Below are the code and all the weights of a small trained network. Each question names an input and a class and asks about switching units off, where a switched-off unit gives its printed mean instead of its output.

import numpy as np


def w(rows, s, z=0):
    codes = np.array(rows[::2]) - 128.0
    scale = np.full(codes.shape[1], s)
    scale[-1] = z or s
    return codes * scale


def f(y):
    return y / 2 * (1 + np.tanh(0.7978845608 * (y + 0.044715 * y**3)))


def log_softmax(a):
    a = a - a.max(-1, keepdims=True)
    return a - np.log(np.exp(a).sum(-1, keepdims=True))


def net(x, mask):
    res = np.array(x, float).reshape(1, 8) / 4 @ E
    y = f(res @ A[0][:, :-1].T + A[0][:, -1])
    res = res + np.where(mask, y, B[0][:, -1]) @ B[0][:, :-1]
    return log_softmax(res[-1] @ U[:, :-1].T + U[:, -1])


A, B = {}, {}
E = w([
[151,221,118,205,229,126,63,156,188,103,138],'x0',
[91,153,48,146,116,164,160,16,201,153,177],'x1',
[51,107,156,197,102,139,156,197,199,236,66],'x2',
[223,176,153,93,158,226,129,128,90,254,174],'x3',
[87,151,75,62,90,220,14,196,150,103,122],'x4',
[131,128,125,129,126,127,128,129,127,128,126],'x5',
[94,186,130,218,57,114,80,140,39,127,229],'x6',
[166,131,172,144,84,198,222,190,193,35,211],'x7',
],0.0093)
A[0] = w([
[112,69,144,83,53,147,150,80,101,136,125,87],'n0',
[106,97,145,117,160,132,148,154,193,168,96,93],'n1',
[87,111,79,130,102,73,102,143,171,45,117,61],'n2',
[179,96,84,57,218,153,159,108,171,89,65,95],'n3',
[125,87,138,64,130,130,127,122,166,138,116,52],'n4',
[100,136,49,145,129,161,147,52,166,119,144,112],'n5',
[80,132,65,148,131,133,161,46,171,149,199,105],'n6',
[162,127,238,169,136,99,69,186,46,92,118,105],'n7',
[60,150,146,149,85,77,135,158,181,141,104,104],'n8',
[94,64,102,83,72,129,169,152,65,166,103,109],'n9',
[66,138,98,129,161,93,81,81,62,188,92,3],'n10',
[135,118,126,107,161,51,39,69,113,185,75,93],'n11',
[190,126,155,131,142,134,139,114,135,183,154,98],'n12',
[131,116,100,137,146,149,127,64,167,148,161,72],'n13',
[104,91,141,140,8,126,116,114,58,151,171,118],'n14',
[69,116,116,179,102,148,151,155,133,195,113,101],'n15',
[134,189,145,213,155,110,88,150,160,130,149,86],'n16',
[128,72,172,102,170,74,122,219,74,114,154,73],'n17',
[125,121,97,147,117,142,127,81,152,143,144,39],'n18',
[170,131,211,219,205,22,216,62,115,157,151,52],'n19',
[146,128,152,141,102,169,192,182,181,73,178,56],'n20',
[83,127,142,175,112,43,149,104,135,60,115,67],'n21',
[80,148,165,141,93,168,130,145,153,173,99,53],'n22',
[147,103,132,63,147,112,108,71,107,85,170,76],'n23',
[168,109,174,101,163,120,136,181,119,102,48,128],'n24',
[96,160,98,200,102,114,105,162,56,134,176,55],'n25',
[65,101,123,163,128,97,116,132,118,75,142,64],'n26',
[149,158,162,91,148,120,113,76,89,49,186,39],'n27',
[126,165,119,176,226,127,70,148,195,128,120,92],'n28',
[161,147,153,131,149,190,130,129,112,205,157,111],'n29',
[145,81,109,132,97,107,113,118,182,69,64,61],'n30',
[172,151,127,112,148,172,127,120,86,166,141,39],'n31',
[160,122,77,87,171,98,92,77,92,70,144,85],'n32',
[173,143,198,142,89,153,167,137,179,87,160,28],'n33',
[115,101,145,197,124,102,141,194,186,214,124,68],'n34',
[186,157,156,94,136,167,132,148,133,213,181,41],'n35',
[100,128,165,77,53,110,170,112,81,148,135,81],'n36',
[86,166,62,66,108,193,28,199,158,102,130,92],'n37',
[114,183,137,225,65,138,95,113,40,105,182,7],'n38',
[165,179,108,180,232,89,98,154,137,94,152,95],'n39',
],0.011,0.0052)
B[0] = w([
[161,138,65,129,172,92,136,149,188,92,103,186],'n0',
[109,108,178,110,114,107,152,114,118,128,157,188],'n1',
[168,100,122,159,197,138,60,117,94,157,84,193],'n2',
[91,133,230,130,112,138,182,47,129,162,155,216],'n3',
[100,140,145,105,138,129,134,94,153,131,101,157],'n4',
[112,193,154,118,148,122,108,205,128,183,152,187],'n5',
[116,188,122,99,151,149,133,195,147,161,135,197],'n6',
[128,170,152,111,140,163,132,186,159,165,142,199],'n7',
[145,109,142,110,134,98,107,125,91,131,155,194],'n8',
[156,142,100,111,159,109,156,123,174,95,124,198],'n9',
[73,121,92,172,104,172,173,158,70,68,114,197],'n10',
[76,134,83,183,110,188,165,151,88,68,123,214],'n11',
[131,124,132,139,149,139,92,110,118,145,99,167],'n12',
[119,141,155,136,141,132,124,176,142,162,118,161],'n13',
[138,147,130,137,139,122,174,71,162,132,133,200],'n14',
[157,92,152,74,114,82,144,146,77,114,192,199],'n15',
[156,143,113,101,161,117,167,86,165,75,129,190],'n16',
[112,180,111,129,148,130,119,189,134,171,146,182],'n17',
[120,140,129,118,136,133,127,152,136,143,134,146],'n18',
[143,112,88,134,11,145,61,120,178,146,92,251],'n19',
[60,105,73,171,119,199,173,154,56,68,100,207],'n20',
[135,106,117,136,182,134,68,107,103,167,87,197],'n21',
[169,119,165,127,97,89,112,151,106,113,150,177],'n22',
[145,132,148,102,105,85,112,131,116,100,163,169],'n23',
[108,178,156,120,124,131,131,144,146,175,141,195],'n24',
[95,128,216,132,110,157,154,81,157,154,103,185],'n25',
[144,116,128,158,169,140,101,102,106,151,99,168],'n26',
[148,107,165,91,105,76,125,159,85,90,188,174],'n27',
[158,127,91,105,148,112,174,116,154,94,114,209],'n28',
[134,104,130,160,180,120,86,96,107,129,109,189],'n29',
[131,124,146,134,160,142,97,88,106,159,103,182],'n30',
[133,105,104,138,158,109,87,127,100,137,95,160],'n31',
[163,73,157,114,103,101,136,163,92,124,202,181],'n32',
[81,124,90,166,100,172,139,150,102,81,109,183],'n33',
[154,106,156,97,122,76,123,150,98,105,204,214],'n34',
[146,101,109,156,202,141,51,91,90,140,111,184],'n35',
[151,118,95,120,168,138,140,116,180,108,128,179],'n36',
[139,112,80,124,31,127,93,104,177,154,110,219],'n37',
[97,111,209,105,123,128,170,77,127,170,111,194],'n38',
[144,142,89,103,166,67,177,111,167,85,109,201],'n39',
],0.012,0.018)
U = w([
[163,66,98,156,205,130,42,90,90,163,109,103],'0',
[79,91,70,174,104,176,173,153,78,68,126,80],'1',
[106,105,178,123,123,126,181,47,159,169,136,253],'2',
[187,61,127,103,105,61,115,158,87,105,208,130],'3',
[183,116,58,117,181,90,175,105,223,86,122,77],'4',
[124,192,114,123,153,139,106,224,164,208,149,101],'5',
[157,75,61,129,5,135,49,109,203,156,113,142],'6',
],0.012,0.007)

Each question gives the input, the list of numbers given to net, and the class t.
The units are the neurons (one row each of A and B). Each row of codes is followed by its name. A weight is (code - 128) times the scale printed after its matrix; where a second scale follows, it is the last column's (A, B and U).
mask holds one flag per neuron, in row order. A switched-off neuron (its flag False) gives its mean, the last column of its row in B, instead of its output. The means were averaged over made-up inputs and are rounded, as every weight is.
A unit's drop is (log p(t) with every unit on - log p(t) with that unit switched off) / (log p(t) with every unit on - log p(t) with every unit switched off).
The circuit of an input: a set's keep is (log p(t) with only the set's units on - log p(t) with every unit switched off) / (log p(t) with every unit on - log p(t) with every unit switched off). Starting from the 12 units with the biggest drops (on a tie, the unit counted first), units are removed one at a time, each time the one whose removal leaves the highest keep (on an exact tie, the one counted first), for as long as the keep stays at least 0.8.
circuit, biggest first: the units of the circuit, biggest drop first
unit that matters most: the unit with the biggest drop
top k neurons: the k neurons with the biggest drops, biggest first
drop when u is switched off: that unit's drop, to one decimal
input [4,-4,2,-7,6,-3,4,-4], class 0: unit that matters most => n2
input [-5,7,2,-1,-6,-7,-6,4], class 5: circuit, biggest first => (n6 n5)
input [3,-4,-1,3,2,-4,-6,-6], class 1: top 3 neurons => (n11 n10 n38)
input [-5,7,3,-6,2,-1,7,-6], class 2: top 3 neurons => (n14 n38 n25)
input [-7,7,1,-1,-7,5,2,7], class 1: top 2 neurons => (n20 n33)
input [2,3,7,-7,5,-2,-5,7], class 0: top 2 neurons => (n2 n30)
input [-5,-6,-3,2,2,1,0,-3], class 5: circuit, biggest first => (n17 n7)
input [-4,-2,-1,7,-7,4,-4,0], class 0: top 3 neurons => (n35 n37 n29)
input [-5,-4,7,-4,-3,-5,-4,-7], class 1: top 3 neurons => (n11 n10 n32)
input [5,0,1,4,-7,1,-2,-6], class 6: top 2 neurons => (n19 n20)
input [6,-4,-5,-1,-2,6,-2,-2], class 4: top 3 neurons => (n39 n34 n15)
input [6,-5,4,-3,7,3,6,-1], class 6: top 2 neurons => (n37 n3)
input [7,5,-3,2,-7,-2,-7,3], class 2: top 4 neurons => (n3 n0 n37 n9)
input [-8,-4,-4,-1,-6,-3,-5,1], class 4: unit that matters most => n0
input [8,3,-8,-8,-7,4,6,3], class 0: top 3 neurons => (n21 n2 n26)
input [-3,2,-6,-3,-5,-7,5,7], class 1: top 2 neurons => (n20 n33)
input [5,5,7,2,-1,-7,6,5], class 3: top 4 neurons => (n34 n15 n3 n22)
input [-8,-4,7,-8,-6,-1,-6,3], class 0: top 2 neurons => (n21 n30)
input [-7,-2,-4,-1,5,-2,-4,7], class 1: top 3 neurons => (n20 n33 n39)
input [5,3,0,-6,-6,-5,8,3], class 2: circuit, biggest first => (n38)
input [2,-2,0,-8,6,7,3,5], class 0: drop when n2 is switched off => 0.3
input [2,-6,-4,-1,5,4,7,-1], class 2: drop when n25 is switched off => 0.2
input [5,-5,5,2,0,1,-5,-8], class 1: drop when n11 is switched off => 0.4
input [-6,-6,4,1,2,-6,7,3], class 2: drop when n25 is switched off => 0.2
